The symbols move the items like this.
!: j822->j325, j782->j854, j649->j966, j230->j833, j992->j94, j647->j782, j344->j663, j863->j863, j966->j390, j267->j74, j51->j501, j854->j614, j686->j912, j869->j246, j512->j783, j325->j935, j936->j760, j960->j869, j433->j912, j424->j647, j692->j426, j693->j783, j657->j686, j39->j523, j390->j559, j593->j863, j857->j212, j349->j857, j611->j501, j523->j749, j177->j309, j946->j600, j663->j512, j760->j936, j289->j831, j44->j857, j224->j833, j831->j344, j88->j252, j213->j344, j8->j879, j750->j912, j833->j936, j912->j332, j940->j903, j94->j992, j761->j897, j747->j606, j897->j747, j620->j302, j309->j121, j944->j224, j246->j63, j505->j39, j903->j379, j302->j750, j332->j67, j722->j749, j501->j600, j935->j693, j252->j992, j783->j512, j181->j275, j600->j647, j606->j944, j379->j649, j212->j657, j275->j177, j879->j39, j749->j51, j614->j750, j426->j722, j63->j822, j74->j182, j559->j946, j182->j289, j67->j593, j121->j230
&: j822->j512, j782->j433, j649->j946, j230->j182, j992->j424, j647->j750, j344->j309, j863->j692, j966->j600, j267->j831, j51->j8, j854->j761, j686->j749, j869->j325, j512->j212, j325->j275, j936->j63, j960->j289, j433->j606, j424->j614, j692->j51, j693->j309, j657->j722, j39->j992, j390->j912, j593->j523, j857->j74, j349->j686, j611->j692, j523->j94, j177->j960, j946->j67, j663->j686, j760->j822, j289->j275, j44->j686, j224->j869, j831->j512, j88->j620, j213->j783, j8->j390, j750->j897, j833->j246, j912->j600, j940->j879, j94->j647, j761->j944, j747->j833, j897->j224, j620->j946, j309->j267, j944->j505, j246->j935, j505->j252, j903->j649, j302->j854, j332->j657, j722->j903, j501->j600, j935->j177, j252->j302, j783->j349, j181->j121, j600->j593, j606->j936, j379->j966, j212->j657, j275->j230, j879->j992, j749->j379, j614->j897, j426->j946, j63->j693, j74->j213, j559->j332, j182->j344, j67->j649, j121->j309
^: j822->j693, j782->j750, j649->j559, j230->j74, j992->j302, j647->j614, j344->j783, j863->j523, j966->j946, j267->j289, j51->j379, j854->j433, j686->j722, j869->j822, j512->j181, j325->j181, j936->j246, j960->j182, j433->j747, j424->j94, j692->j749, j693->j177, j657->j182, j39->j252, j390->j523, j593->j39, j857->j693, j349->j657, j611->j686, j523->j992, j177->j230, j946->j332, j663->j379, j760->j424, j289->j344, j44->j349, j224->j760, j831->j663, j88->j94, j213->j512, j8->j51, j750->j897, j833->j869, j912->j593, j940->j692, j94->j424, j761->j606, j747->j224, j897->j944, j620->j647, j309->j960, j944->j936, j246->j325, j505->j88, j903->j879, j302->j782, j332->j649, j722->j940, j501->j692, j935->j182, j252->j620, j783->j212, j181->j309, j600->j67, j606->j833, j379->j649, j212->j501, j275->j606, j879->j390, j749->j74, j614->j761, j426->j74, j63->j935, j74->j831, j559->j912, j182->j213, j67->j505, j121->j121

The rows follow the links: the fewer symbols apart two items are, the more alike their rows tend to be.

Rows with their items:
-14 58 16 -61 7 45 -7 14 -26 -134 96 18 -64 -110 -57 -37 89 8 21 -29 -73 -59 28 10 73 -102 -15 10 -27 41 -18 -34 -79 -24 -18 -31 28 -32 -51 -20 -32 -34 -83 40 -34 -36 -26 -66 23 41 -13 -43 10 38 -21 -24 -25 9 -2 27 -27 41 -10 24 42 -17 | j750
15 -63 -29 70 15 -24 7 -28 20 121 -102 -10 61 90 57 23 -100 -5 4 41 73 44 -53 -26 -78 86 46 -24 21 -51 16 32 88 28 4 54 -17 33 65 14 36 28 65 -38 23 56 24 33 -22 -11 19 32 -14 -19 24 -3 31 17 26 -43 37 -60 22 -34 -32 27 | j349
-51 18 18 25 -60 -85 -36 29 97 -31 -53 45 -39 59 80 -42 52 -45 24 -39 -45 -2 7 -49 -62 -37 75 30 51 -83 14 55 -13 -18 25 67 67 -34 -27 -10 0 -59 57 -58 0 -13 18 44 -2 -33 64 47 -50 -3 13 -9 66 25 -20 6 -15 -19 -29 -44 -10 -132 | j946
33 -59 -42 31 59 40 33 -49 -59 111 -44 -46 70 2 -21 40 -124 22 -13 65 85 22 -52 2 -6 79 -26 -42 -21 20 0 -26 80 28 -13 -9 -58 41 84 21 46 67 -18 21 24 54 13 -13 -3 35 -28 -29 25 -2 13 14 -20 -1 39 -45 39 -39 51 2 2 125 | j289
-23 45 9 -36 24 54 -3 -5 -17 -123 48 38 -59 -125 -42 -49 66 -11 58 -18 -66 -78 -16 -28 56 -104 20 -12 -23 10 -13 -24 -62 -14 -19 -8 44 -37 -19 -15 -4 -31 -101 42 -36 -11 -22 -98 40 81 5 -42 3 65 -15 -47 5 40 27 0 -22 12 4 1 56 -3 | j302
47 -43 -28 5 36 27 33 -28 -68 109 -4 -63 70 22 -37 63 -95 42 -54 44 82 47 -5 46 9 98 -70 -20 -22 57 -5 -30 60 25 -7 -44 -83 48 43 22 17 73 4 25 23 26 4 20 -17 -14 -47 -22 33 -31 1 40 -51 -42 6 -14 28 -5 25 25 -23 116 | j693
43 -18 10 -23 2 33 17 7 -70 67 45 -53 42 21 -55 59 -25 45 -71 14 36 47 35 76 47 81 -105 4 -32 84 0 -34 12 31 -2 -90 -90 32 -11 15 -15 57 14 32 9 -21 -26 31 -21 -39 -74 -10 51 -48 -13 45 -70 -76 -25 25 7 52 10 59 -14 102 | j822
31 -64 -44 45 59 29 31 -49 -41 116 -69 -35 70 18 -5 37 -125 14 0 63 85 20 -64 -8 -26 77 -4 -45 -13 3 7 -15 84 32 -13 6 -47 43 81 24 49 61 -4 12 20 57 18 -14 -4 38 -15 -16 17 4 17 4 -8 12 45 -57 39 -54 48 -10 -3 116 | j344
27 -63 -41 45 53 26 28 -46 -36 119 -74 -33 72 28 2 35 -126 11 0 64 87 20 -66 -9 -29 82 0 -46 -12 -4 11 -9 86 32 -8 12 -48 42 87 26 53 63 6 8 22 57 15 -7 -6 33 -14 -8 12 -1 19 2 -3 11 44 -58 37 -54 49 -14 -6 107 | j213
-31 39 4 -16 25 41 -10 -10 3 -120 21 52 -60 -113 -17 -61 59 -23 76 -17 -68 -81 -31 -50 40 -103 44 -20 -11 -19 -10 -15 -52 -18 -18 19 60 -44 -8 -14 8 -40 -91 26 -36 4 -15 -96 39 89 24 -28 -9 72 -8 -53 19 54 28 -17 -19 -7 11 -16 56 -13 | j620
17 -58 -34 67 16 -25 13 -28 23 123 -102 -11 62 87 59 29 -101 -6 3 40 79 45 -55 -25 -76 85 39 -25 27 -46 14 29 85 15 4 53 -19 35 67 14 41 36 64 -41 32 56 32 42 -19 -9 24 28 -11 -16 22 11 33 21 22 -45 36 -63 20 -38 -33 22 | j212
-37 38 -12 -11 18 3 -10 -10 33 -112 3 49 -57 -89 12 -63 45 -33 76 -11 -54 -71 -30 -59 -2 -112 81 -9 4 -49 -7 3 -40 -30 -15 59 87 -36 1 -19 10 -49 -63 1 -22 13 13 -76 36 69 55 -19 -33 64 6 -55 43 79 34 -21 -15 -30 -5 -39 38 -69 | j39
-8 55 23 -58 5 54 -4 12 -36 -124 93 18 -56 -109 -60 -34 86 8 21 -30 -67 -58 24 14 78 -90 -25 3 -30 44 -14 -36 -79 -13 -19 -44 18 -29 -53 -16 -31 -25 -87 48 -36 -37 -34 -70 24 40 -22 -38 18 35 -26 -22 -29 1 -2 28 -29 48 -4 34 43 0 | j614
48 -47 -25 4 43 46 30 -29 -78 105 2 -60 68 11 -49 54 -94 42 -44 50 74 37 -16 42 16 86 -70 -30 -34 58 -1 -35 55 40 -10 -55 -85 47 51 22 16 71 -10 28 19 23 -7 2 -16 3 -56 -24 38 -24 6 31 -54 -38 15 -18 29 -1 38 33 -6 131 | j177
42 -54 -38 18 57 44 35 -43 -71 107 -29 -48 69 0 -33 46 -113 31 -24 60 83 18 -42 19 3 77 -36 -38 -27 35 -1 -33 74 32 -12 -26 -65 44 73 23 37 70 -22 30 19 44 6 -14 -9 30 -37 -30 25 -4 12 16 -39 -13 35 -40 34 -29 40 10 -1 133 | j309
31 -62 -48 43 49 8 31 -47 -30 124 -71 -41 72 31 9 41 -127 12 -12 58 90 32 -54 -11 -37 90 -2 -35 -6 -3 6 -3 89 20 1 16 -43 46 85 22 50 59 10 0 32 58 30 10 -10 20 -3 -10 6 -4 24 16 -1 8 33 -50 38 -56 40 -18 -15 95 | j783
-56 29 9 12 -31 -56 -31 19 83 -81 -36 55 -54 -2 64 -64 58 -47 56 -31 -55 -38 -8 -64 -40 -77 90 18 37 -82 4 42 -26 -27 15 77 91 -44 -17 -16 7 -68 6 -38 -10 -7 19 -10 12 12 70 24 -50 31 13 -37 68 55 5 -5 -23 -27 -17 -44 13 -122 | j593
2 -57 -17 68 -6 -51 -5 -14 44 108 -106 -2 50 108 72 16 -79 -20 2 31 56 45 -37 -29 -94 66 56 -9 36 -72 20 44 82 24 15 66 -1 21 52 12 32 10 75 -49 25 40 33 54 -22 -25 30 43 -30 -28 34 6 41 18 14 -37 26 -53 8 -36 -37 -18 | j657

Each walk starts at a row. The symbols on each line, taken left to right, move it on to the next item.
Answer with the item's row; about right is enough.
start 19 -65 -47 52 45 -1 24 -42 -22 125 -83 -32 73 45 24 33 -125 5 -2 62 86 29 -60 -22 -49 86 10 -38 0 -17 9 2 92 24 -1 24 -37 38 84 28 54 56 20 -10 29 58 24 11 -9 17 3 2 1 -6 26 8 9 9 38 -55 38 -58 38 -22 -15 83
^ ! & ! !: 46 -46 -27 3 42 46 34 -30 -78 106 -1 -58 65 12 -48 59 -93 37 -42 50 76 35 -14 42 20 84 -70 -26 -32 61 -1 -33 58 27 -12 -50 -80 45 52 22 20 71 -12 33 19 23 -4 2 -15 4 -52 -29 39 -23 5 31 -52 -38 15 -19 30 -2 35 32 -8 133
& & ! &: 0 -39 -15 60 -12 -62 -14 -9 64 78 -88 11 34 108 83 9 -54 -20 8 16 41 45 -24 -29 -100 43 72 2 43 -82 16 54 61 12 16 78 20 21 30 1 12 -8 88 -65 23 32 31 59 -26 -35 43 50 -35 -26 28 -4 46 27 10 -24 24 -53 -12 -44 -48 -63
start -30 36 -4 -20 29 41 -2 -16 1 -110 22 42 -55 -117 -22 -59 44 -19 73 -13 -59 -82 -38 -51 34 -102 47 -18 -14 -16 -9 -19 -47 -24 -20 26 59 -41 3 -13 13 -32 -98 25 -31 8 -6 -100 36 96 24 -39 -9 73 -7 -52 26 61 35 -20 -15 -14 15 -19 54 -9
^ & ^ ! ^: -37 43 8 -27 12 27 -12 0 7 -129 36 50 -71 -110 -20 -66 69 -23 66 -26 -74 -82 -19 -42 39 -112 40 -5 -9 -13 -13 -16 -57 -22 -15 19 64 -47 -18 -15 2 -46 -87 20 -35 -13 -15 -88 37 73 28 -31 -12 63 -7 -50 21 51 26 -4 -26 -2 3 -10 57 -29
! ^ ^ ^ !: -11 54 18 -46 12 57 -1 10 -28 -132 81 24 -62 -118 -55 -40 86 1 35 -28 -72 -70 10 -6 79 -92 -12 -4 -30 35 -14 -30 -77 -19 -18 -32 29 -36 -42 -18 -22 -32 -93 46 -40 -29 -31 -78 31 54 -11 -41 15 50 -23 -32 -18 9 4 18 -30 36 0 23 53 1
start 45 8 24 -36 -8 34 19 20 -59 31 72 -39 23 16 -60 59 14 42 -75 -13 16 42 52 81 58 64 -100 15 -27 95 -4 -31 -21 8 -7 -92 -78 25 -43 6 -40 44 20 26 7 -31 -29 37 -16 -55 -70 -4 55 -45 -32 52 -70 -78 -46 44 -7 67 -7 57 -20 65
^ ^ & & ^: 44 -49 -31 11 51 44 29 -37 -76 106 -10 -61 67 8 -40 50 -102 33 -39 58 74 28 -26 34 11 85 -61 -31 -28 49 -5 -33 66 31 -7 -46 -75 45 60 19 26 75 -14 34 20 29 -2 -2 -9 9 -46 -29 35 -18 6 23 -45 -34 22 -28 33 -12 41 26 -5 133
! ! ! ^: 56 -24 -7 -15 21 38 30 -9 -74 86 32 -57 58 23 -50 69 -53 44 -68 24 61 51 15 64 36 95 -94 -6 -29 85 -3 -33 26 16 -8 -73 -88 42 8 15 -9 62 8 32 19 2 -11 32 -16 -32 -61 -12 49 -41 -14 50 -64 -62 -17 9 15 28 17 40 -18 104
start 36 -61 -44 31 52 26 30 -48 -54 118 -48 -51 76 24 -12 45 -124 25 -19 64 91 28 -41 13 -18 85 -25 -37 -18 18 3 -18 85 26 -8 -6 -61 48 76 25 38 68 0 12 25 50 14 0 -9 19 -25 -21 19 -15 17 16 -22 -5 37 -44 36 -42 42 -1 -10 112
& & ^ ! &: 49 -17 -2 -26 13 34 22 -2 -76 70 49 -61 44 15 -64 63 -38 48 -71 18 46 44 33 75 45 78 -100 0 -32 84 -5 -40 16 17 -3 -86 -86 39 -2 14 -18 56 7 37 16 -11 -14 33 -14 -39 -67 -19 48 -48 -15 50 -69 -70 -22 22 10 47 11 51 -21 92
^ ^ ^ ! ! !: 41 -8 18 -30 -6 31 19 14 -60 52 55 -48 35 28 -52 61 -9 45 -72 0 29 47 41 74 52 75 -105 8 -28 87 -1 -31 -5 19 -4 -92 -88 29 -29 13 -27 51 17 33 5 -28 -29 40 -18 -54 -67 -5 52 -49 -25 51 -69 -79 -38 34 -2 59 3 58 -12 80
start -29 -2 11 39 -52 -86 -28 24 94 12 -62 35 -16 92 89 -16 24 -38 12 -25 -11 28 8 -38 -80 0 74 25 50 -81 19 64 12 -12 24 71 51 -16 -11 -7 -1 -42 88 -67 14 0 23 61 -17 -52 59 63 -46 -23 10 -5 64 21 -16 4 -4 -24 -30 -44 -34 -123
^ & ! &: -29 47 15 -37 12 45 -7 3 -14 -130 47 40 -68 -117 -38 -57 77 -14 53 -26 -78 -80 -11 -29 60 -102 14 -6 -22 5 -13 -24 -70 -16 -17 -5 47 -47 -25 -19 -2 -37 -94 35 -39 -20 -28 -89 37 72 7 -31 2 61 -19 -41 9 30 13 6 -28 14 9 4 62 -6
! ! ! ! &: 6 51 37 -66 -12 46 -3 28 -43 -103 110 3 -46 -75 -65 -10 92 21 -16 -39 -60 -24 54 45 85 -56 -62 19 -34 69 -12 -38 -82 -14 -12 -72 -8 -21 -73 -12 -51 -12 -51 43 -28 -50 -40 -28 13 0 -40 -30 34 7 -34 6 -50 -34 -30 51 -29 70 -19 50 23 3
start 26 29 35 -63 -17 40 -1 27 -55 -34 103 -26 -12 -24 -73 27 60 37 -50 -20 -27 10 66 76 79 0 -97 22 -30 90 -10 -36 -51 8 -3 -98 -50 3 -65 -7 -52 12 -18 40 -14 -57 -42 6 -8 -37 -63 -18 41 -32 -30 30 -70 -67 -42 55 -20 80 -13 66 2 37
! & ^ ^ ! &: 47 -37 -22 -14 37 51 31 -23 -85 85 29 -66 60 -1 -57 58 -75 46 -51 43 63 35 2 58 34 71 -83 -18 -37 74 -7 -44 44 26 -8 -68 -89 42 30 18 4 68 -21 38 13 11 -8 -1 -11 -2 -62 -36 42 -29 0 32 -62 -49 12 -2 23 13 26 41 -5 125
& & & & &: 23 -61 -50 30 55 28 32 -51 -52 113 -58 -46 68 2 -15 32 -128 15 -9 66 87 13 -57 -7 -21 69 -15 -40 -18 12 -6 -24 82 24 -8 3 -50 36 92 28 55 65 -22 16 27 57 22 -12 -2 38 -11 -26 10 2 26 8 -11 7 46 -55 34 -53 47 -10 3 113
start -49 18 8 26 -40 -65 -34 20 94 -51 -45 49 -43 30 75 -53 51 -47 49 -31 -46 -19 -7 -56 -58 -64 96 20 43 -90 9 49 -13 -18 16 81 82 -31 -15 -14 4 -63 31 -48 -7 0 19 8 7 -10 69 33 -57 13 18 -31 67 48 3 -2 -13 -33 -25 -50 -2 -130
& & & & ^: 9 48 34 -69 -20 34 -5 33 -46 -79 111 -7 -35 -54 -68 8 84 26 -32 -35 -51 -9 62 58 82 -33 -78 30 -34 76 -14 -37 -77 -10 -6 -85 -23 -15 -72 -13 -49 -8 -36 40 -24 -58 -40 -10 4 -21 -49 -18 36 -9 -29 14 -57 -50 -39 56 -30 83 -22 59 17 8
^ & ^ ^ & !: 16 -62 -49 59 36 -17 17 -40 3 122 -88 -23 68 67 40 30 -117 -1 3 55 89 36 -53 -22 -73 72 37 -31 15 -39 8 19 91 21 2 49 -21 40 82 14 43 39 41 -26 34 58 35 21 -18 7 16 11 -16 -12 32 -1 25 27 38 -50 40 -70 23 -32 -34 39
start -5 61 33 -65 -16 36 -7 30 -30 -106 109 7 -54 -78 -62 -10 94 17 -14 -46 -66 -27 57 42 82 -61 -52 25 -28 67 -14 -31 -90 -25 -10 -71 6 -26 -74 -14 -43 -22 -47 38 -25 -55 -34 -23 13 -4 -29 -28 25 4 -36 9 -40 -27 -34 50 -34 73 -22 43 26 -14
& ^ ! ! !: 25 25 35 -55 -20 26 4 32 -47 -18 96 -32 -4 -8 -63 35 55 37 -64 -25 -19 23 72 75 74 24 -103 26 -30 89 -7 -31 -49 3 4 -97 -57 6 -64 -3 -48 21 0 35 -5 -50 -36 25 -8 -52 -66 -15 42 -39 -28 43 -69 -79 -54 59 -23 78 -16 62 -5 31
! ^ & & !: 11 43 39 -64 -27 29 -7 33 -43 -57 107 -18 -27 -35 -60 10 78 31 -50 -32 -43 -3 71 63 80 -18 -89 28 -26 81 -10 -27 -63 -1 -2 -89 -39 -10 -72 -7 -47 -5 -27 39 -14 -66 -40 4 -3 -39 -57 -15 34 -22 -30 27 -61 -72 -48 58 -28 83 -15 61 9 12
start 20 -68 -34 56 29 -14 20 -34 -4 133 -95 -26 70 72 38 37 -115 1 -13 52 83 40 -53 -15 -60 97 13 -27 9 -27 10 15 91 30 5 30 -40 40 76 26 46 48 46 -23 30 54 24 31 -17 0 3 14 3 -17 22 16 14 5 26 -47 37 -57 34 -22 -23 61
^ ^ ^ & ! !: 36 -64 -53 46 59 27 31 -51 -39 112 -67 -35 68 18 3 36 -127 16 -1 67 91 22 -64 -11 -32 75 2 -45 -8 -3 2 -10 84 22 -11 19 -42 42 84 18 48 58 -2 5 22 63 24 -13 -2 38 -5 -15 9 8 21 2 -1 15 47 -56 42 -57 42 -18 -10 101
^ & &: -24 -18 -7 48 -32 -84 -16 8 88 40 -81 19 5 88 90 -11 -18 -38 8 -7 16 30 -8 -39 -89 15 75 17 55 -83 13 59 34 -16 26 83 43 -1 16 -4 13 -27 84 -67 23 21 41 61 -12 -44 61 51 -46 -18 24 5 62 31 -5 -13 8 -47 -24 -55 -40 -104
